Below are the code and all the weights of a small trained network. Each question names an input and a target symbol and asks about switching units off, where a switched-off unit gives its printed mean instead of its output.

import numpy as np


def w(rows, s, z=0):
    codes = np.array(rows[::2]) - 128.0
    scale = np.full(codes.shape[1], s)
    scale[-1] = z or s
    return codes * scale


def f(y):
    return np.maximum(y, 0)


def softmax(a):
    e = np.exp(a - a.max(-1, keepdims=True))
    return e / e.sum(-1, keepdims=True)


def log_softmax(a):
    a = a - a.max(-1, keepdims=True)
    return a - np.log(np.exp(a).sum(-1, keepdims=True))


def net(x, mask):
    ids = ['αδεηξπσφ'.index(c) for c in x.split()]
    T = len(ids)
    res = E[ids] + P[:T]
    r = res
    for j in range(2):
        rows = slice(4 * j, 4 * j + 4)
        q, k, v = (r @ M[0][rows].T for M in (Q, K, V))
        z = softmax(np.where(np.tri(T) > 0, q @ k.T / 4**0.5, -1e9)) @ v
        o = O[0][rows]
        res = res + np.where(mask[j], z, o[:, -1]) @ o[:, :-1]
    y = f(res @ A[0][:, :-1].T + A[0][:, -1])
    res = res + np.where(mask[2:10], y, B[0][:, -1]) @ B[0][:, :-1]
    return log_softmax(res[-1] @ U[:, :-1].T + U[:, -1])


Q, K, V, O, A, B = {}, {}, {}, {}, {}, {}
E = w([
[92,115,61],'α',
[191,183,127],'δ',
[158,137,89],'ε',
[168,166,121],'η',
[251,190,169],'ξ',
[238,28,139],'π',
[166,80,75],'σ',
[75,156,87],'φ',
],0.022)
P = w([
[45,254,137],'0',
[123,152,227],'1',
[140,127,196],'2',
[177,168,183],'3',
[208,123,123],'4',
[214,139,106],'5',
[197,124,79],'6',
[165,98,75],'7',
[191,152,82],'8',
[191,125,43],'9',
[235,141,45],'10',
[197,116,50],'11',
],0.0073)
Q[0] = w([
[186,246,2],'head 1',
[138,83,187],'head 1',
[180,92,160],'head 1',
[104,58,169],'head 1',
[111,94,125],'head 2',
[154,127,76],'head 2',
[155,253,103],'head 2',
[177,101,155],'head 2',
],0.0084)
K[0] = w([
[129,254,40],'head 1',
[239,112,109],'head 1',
[148,73,107],'head 1',
[138,78,127],'head 1',
[166,191,193],'head 2',
[185,155,101],'head 2',
[162,110,91],'head 2',
[120,144,68],'head 2',
],0.0098)
V[0] = w([
[126,76,111],'head 1',
[180,130,158],'head 1',
[55,122,149],'head 1',
[171,125,113],'head 1',
[254,96,92],'head 2',
[196,191,169],'head 2',
[132,112,198],'head 2',
[134,224,148],'head 2',
],0.012)
O[0] = w([
[107,186,21,86],'head 1',
[68,166,178,155],'head 1',
[27,87,42,73],'head 1',
[17,222,174,156],'head 1',
[49,112,171,245],'head 2',
[101,148,128,227],'head 2',
[80,150,99,111],'head 2',
[116,254,133,186],'head 2',
],0.0084,0.012)
A[0] = w([
[161,161,167,253],'neuron 1',
[125,124,85,67],'neuron 2',
[40,108,179,133],'neuron 3',
[91,164,110,63],'neuron 4',
[114,173,5,117],'neuron 5',
[149,148,120,181],'neuron 6',
[113,92,145,121],'neuron 7',
[161,77,192,244],'neuron 8',
],0.014,0.0023)
B[0] = w([
[68,78,52,252],'neuron 1',
[127,98,146,135],'neuron 2',
[231,77,126,188],'neuron 3',
[223,140,163,163],'neuron 4',
[253,145,177,163],'neuron 5',
[176,142,58,161],'neuron 6',
[172,61,229,132],'neuron 7',
[45,75,14,186],'neuron 8',
],0.0045,0.016)
U = w([
[171,82,17,71],'α',
[77,193,107,199],'δ',
[113,155,59,185],'ε',
[110,191,58,170],'η',
[210,148,242,63],'ξ',
[201,35,253,2],'π',
[131,78,115,149],'σ',
[235,144,45,155],'φ',
],0.0068,0.002)

Each question gives the input, a string of symbols that net reads in full, and the target symbol t.
The units are the heads (4 rows each of Q, K, V and O) and the neurons (one row each of A and B). Each row of codes is followed by its name. A weight is (code - 128) times the scale printed after its matrix; where a second scale follows, it is the last column's (O, A, B and U).
mask holds one flag per unit, heads first, then neurons. A switched-off unit (its flag False) gives its mean, the last column of its rows in O or B, instead of its output. The means were averaged over made-up inputs and are rounded, as every weight is.
A unit's drop is (log p(t) with every unit on - log p(t) with that unit switched off) / (log p(t) with every unit on - log p(t) with every unit switched off).
The circuit of an input: a set's keep is (log p(t) with only the set's units on - log p(t) with every unit switched off) / (log p(t) with every unit on - log p(t) with every unit switched off). Starting from all 10 units, units are removed one at a time, each time the one whose removal leaves the highest keep (on an exact tie, the one counted first), for as long as the keep stays at least 0.8.
units of the circuit, in order: the units of the circuit, biggest drop first
most important unit: the unit with the biggest drop
k most important neurons: the k neurons with the biggest drops, biggest first
heads that matter: for each layer, one digit per head in row order, 1 if its drop is at least 0.15 and else 0, layers parted by /
drop when u is switched off: that unit's drop, to one decimal
input η π π φ, target π: most important unit	head 2
input ξ ξ φ, target ξ: 2 most important neurons	(neuron 3; neuron 4)
input φ δ φ ε, target φ: heads that matter	11
input η η φ ξ, target φ: units of the circuit, in order	(head 2; neuron 1)
input α φ η φ η, target φ: units of the circuit, in order	(head 2; head 1)
input φ φ δ, target φ: units of the circuit, in order	(head 2; head 1)
input ε σ α α α α α φ φ α, target φ: units of the circuit, in order	(head 1; neuron 5; head 2)
input φ η α, target φ: units of the circuit, in order	(head 2; head 1; neuron 5)
input ξ η ε δ δ ξ, target δ: 2 most important neurons	(neuron 1; neuron 8)
input η π π δ, target π: heads that matter	11
input α π ξ, target φ: units of the circuit, in order	(head 2; neuron 8)
input ξ π η π ξ, target π: units of the circuit, in order	(head 2; neuron 3)
input ξ δ π φ, target π: units of the circuit, in order	(neuron 3; head 2; head 1; neuron 8)
input φ π ξ φ π, target φ: heads that matter	01
input φ φ π π δ σ φ α φ ξ, target α: units of the circuit, in order	(head 2; neuron 8; head 1)
input ξ η φ ξ δ σ π ξ, target π: 2 most important neurons	(neuron 3; neuron 7)
input ε ξ ξ π ξ δ η ξ ξ η, target ξ: 2 most important neurons	(neuron 8; neuron 3)
input ξ η ξ σ, target ξ: units of the circuit, in order	(head 1)
input ξ ξ ε, target ξ: 3 most important neurons	(neuron 3; neuron 8; neuron 4)
input α φ φ σ, target φ: 2 most important neurons	(neuron 1; neuron 5)
input δ π π α σ η, target π: most important neuron	(neuron 7)
input δ π π ξ ξ α, target π: drop when neuron 1 is switched off	0.1
input η φ φ, target φ: drop when head 2 is switched off	0.5
input α α σ, target α: drop when head 1 is switched off	0.2
input ξ π δ ε ξ π ξ σ, target ξ: drop when head 1 is switched off	0.3
